In the rows, 128 means zero.
Known rows:
BD: [170 132 118 122 171 100]
S: [170 133  79 103 171 112]
K: [175 169 107  89  97 100]
I: [137 122 119 127 111 127]
AY: [129 227  75 149 102 105]
AF: [162 131  71 128 174 123]
AP: [119 122 113 135 117 141]
F: [152 138 111 133 113 109]
O: [160 208 107 109 110 129]
U: [159 143 118 126 119 122]
N: [ 96 177  89 106 227 113]
AT: [112 210  91 129 107 117]
AW: [134 129 134 137 118 137]
AO: [152 150  99 121 111 127]
G: [156 140 111 108 130 165]
E: [114 215  96 131 103 116]
AG: [131 174 131 142 103 111]
AR: [153 123 111 124 168 105]
Z: [107 163 131 100 104 124]
BB: [158 160 113  94  91  90]

Facts:
A {Λ=935, ρ=429, Ω=AE}
AA {Λ=700, ρ=92, Ω=AH}
AC {Λ=700, ρ=294}
AD {Λ=700, ρ=672}
AE {Λ=700, ρ=294}
AF {Λ=706, ρ=966, Ω=AY}
AG {Λ=700, ρ=879}
AI {Λ=706, ρ=672}
AJ {Λ=304, ρ=429, Ω=K}
AK {Λ=700, ρ=879, Ω=X}
AL {Λ=706, ρ=879, Ω=AU}
AM {Λ=761, ρ=319}
AN {Λ=700, ρ=319}
AO {Λ=761, ρ=672}
AP {Λ=761, ρ=429, Ω=AE}
AQ {Λ=761, ρ=92, Ω=AE}
AR {Λ=706, ρ=429, Ω=AX}
AS {Λ=706, ρ=672, Ω=BB}
AW {Λ=761, ρ=879, Ω=AT}
AZ {Λ=700, ρ=92}
B {Λ=700, ρ=429, Ω=L}
BA {Λ=304, ρ=879, Ω=AH}
BB {Λ=761, ρ=429}
BC {Λ=935, ρ=672, Ω=E}
BD {Λ=706, ρ=319}
C {Λ=592, ρ=879}
D {Λ=18, ρ=319, Ω=AH}
F {Λ=18, ρ=294}
G {Λ=18, ρ=92, Ω=E}
H {Λ=700, ρ=879, Ω=AE}
I {Λ=18, ρ=294, Ω=AH}
J {Λ=761, ρ=319, Ω=AT}
K {Λ=761, ρ=672}
L {Λ=706, ρ=879}
M {Λ=592, ρ=319}
N {Λ=592, ρ=966, Ω=AT}
O {Λ=700, ρ=92}
P {Λ=761, ρ=92}
Q {Λ=761, ρ=879}
R {Λ=700, ρ=672, Ω=AQ}
S {Λ=706, ρ=966}
T {Λ=700, ρ=966}
U {Λ=18, ρ=319}
V {Λ=706, ρ=429, Ω=AB}
W {Λ=700, ρ=672, Ω=AE}
X {Λ=706, ρ=429}
Y {Λ=304, ρ=672, Ω=O}
Z {Λ=700, ρ=429, Ω=BB}

Rows, some named above:
[129 181  98 124 114 127]  AD
[104 164 116 133 111 127]  B
[123 121 114 138 119 138]  AP
[126 126 113 141 121 141]  AP
[152 121 114 100 153 130]  Y
[152 118 137 127 142 118]  BA
[108 161 111 128 110 120]  B
[189 148 117 133 151  76]  L
[127 172 106 148 105 110]  AE
[168 119 104 185 177 123]  AL
[129 224  73 151 102 111]  AY
[128 180 103 148 105 110]  AE
[154 123 123  91 138  99]  AJ
[154 120 111 134 168 105]  AR
[125 174 126 142 106 119]  AG
[122 174 113 136 105 112]  AC
[158 141 107 112 128 166]  G
[172 134 103 111 169 105]  AI
[157 160 115  97  91  91]  BB
[126 181  81 114 109 134]  T
[150 121 128  78 166 111]  AS
[160 155 101 121 124 161]  AQ
[145 131 125 125 119 133]  D
[119 223  90 123  96 108]  AB
[128 125 109 136 124 139]  AP
[154 123 113 110 166 101]  V
[159 156 104 121 127 159]  AQ
[130 177 115 131 109 124]  AN
[191 146 120 128 155  73]  L
[184 149 102 113 155  73]  X
[110 166 107 122 155 133]  BC
[172 162 107 115 117 153]  P
[102 157 132 146 115 143]  H
[127 183 116 115 120 170]  AA
[102 151 117 133 157 129]  A
[124 191 133 135 210  74]  C
[151 145 126 140 105 117]  Q
[136 129 120 131 117 148]  J
[123 177 116 136 108 113]  AC
[119 173 135 130 108 120]  AK
[131 220  57 189 113 125]  AU
[148 193 106 112 116 152]  AZ

Now the same elements, written a new way:
Known rows:
AS: [129 168 142 204 127 177 134 120  96  82 105 128 118 110 131]
AC: [121 147 138 140 103 164 118 165 113 138 149 132 162 120 124]
M: [171 110 147  90 117  78 124 135 135 129 143 112 120 138 113]
AM: [156  86 120 105 124  72 114 118 130 139 116 117  89 136 120]
R: [153 181 130 141 113 163 107 122 101 129 152 159 163 116 122]
Z: [138 189 149 144  99 161 157 108 123 100 155 120 139 116 111]
I: [ 98 155 127 152 131 175 104 147 107 102 111 149 140 121 148]
AH: [121 126 117  80 161  99 148 157 119 168 162  89  92 159 141]
D: [117 162 140 155 118 135 116 127 122  95  95 159 145 100 120]
BA: [116 162 156  38 131 106 117 110 124 113  52 127 122 145 144]
AA: [ 98 145 131 132 112 174 113 135 121 106 161 144 156 124 117]
AK: [160 145 151 137 109 180 134 138 119 137 133 139 136  87  61]
X: [136 148 136 233 134 179 185 129 153 131  90 115 131  91  92]
AZ: [100 143 137 144  99 173 124 145 133 127 152 137 163 125 108]
Q: [138  76 114 101 120  80 115 117 133 132 119 118  83 138 120]
AL: [123 111 108 199 144 166 105 127 143 118  76 211 189 111  71]
F: [ 94 145 129 164 125 181 119 160 111 121 100 138 145 121 140]
N: [177  67 132  69 122 136 120 111 135 131 171 122 112 129 150]
AG: [118 148 145 143  94 132 122 141 132 126 133 144 169 105  97]
AJ: [136 161 169  33 149 118 144 102 144 141  77  82  87  99 172]

Rows, some named above:
[117 146 135 145 104 172 116 161 115 141 153 132 164 124 128]  AC
[118 145 129 217 135 160 131 131 115 108 102 149 157 101 143]  AI
[117 148 136 145 109 172 118 160 117 132 149 136 159 118 127]  AC
[165  99 110 112 134  85 126 113 114 151 134 103  84 149 147]  AO
[159  96 113 105 127  94 116 116 121 153 128 104  87 148 156]  AO
[120  77 108  91 128 112 121 116 133 133 143 109  83 153 132]  P
[148 114 126 114 115  94 165 100 134 135 138  69  54 163 126]  BB
[165  38 117  84 182  51 112  87 112 121 132  92  81 139 184]  BC
[ 89 131 113 212 132 173  94 113 149  90 101 153 167 111 142]  AF
[117 183 135 152 110 127 123 107 145 112 154 143 161 116 124]  B
[138 163 170  42 152 120 144  98 142 144  73  79  89 103 171]  AJ
[158 111  97  88 143  98 114  72 133 120 139 124  81 151 124]  AP
[ 94 124 125 211 123 181 132 117 141  89 102 135 153 114 135]  S
[122 157 131 154 105 167 113 157 121 145 147 134 163 132 110]  AE
[148 167 143 153 105 148 129 144 119 145 141 140 166 114 133]  AD
[ 73 150 136 227 120 134 119 145 151  93  84 138 163 108 112]  L
[122 156 135 152 108 172 109 158 113 144 139 141 169 140 114]  AE
[144 120 122 120 116  90 168  99 141 133 134  70  60 159 130]  BB
[112 123 115  87 171  79 124 162 147 191 157  94 117 160 139]  AY
[171  66 106  86 194  67 130  56 126 101 130 100  73 182 123]  A
[123 140 137 147  91 169 121 119 140 128 146 126 167 126 126]  T
[108 141 140 211 125 141 134 136 132  94  86 162 156  91 110]  BD
[154  98  95  85 181 106 146 164 140 206 137 141 134 182  93]  AU
[ 80 145 140 155  90 159 134 157 140 126 157 123 166 127 124]  O
[134 158 138 129 113 149  99 121 122 104 137 166 167 120  86]  H
[130 179 147  45 140 107 120 110 102 125  64 113 116 151 186]  Y
[ 81 146 135 158  92 154 133 155 135 122 154 119 159 128 120]  O
[166  82 148 115 123  95 135 129 143 186 129  58  57 108 165]  K
[ 65 124 123 137 127 159  98 134 128 100 125 149 149  89 158]  G
[152  93  89  88 181 111 138 158 142 210 143 136 132 177  94]  AU
[147 168 142 150 110 148 123 138 117 145 151 142 170 112 134]  AD
[119 152 140 151 110 170 110 160 118 144 149 139 166 138 110]  AE
[119  80  96  91 135 122 104 112 129 129 142 111  81 172 113]  AQ

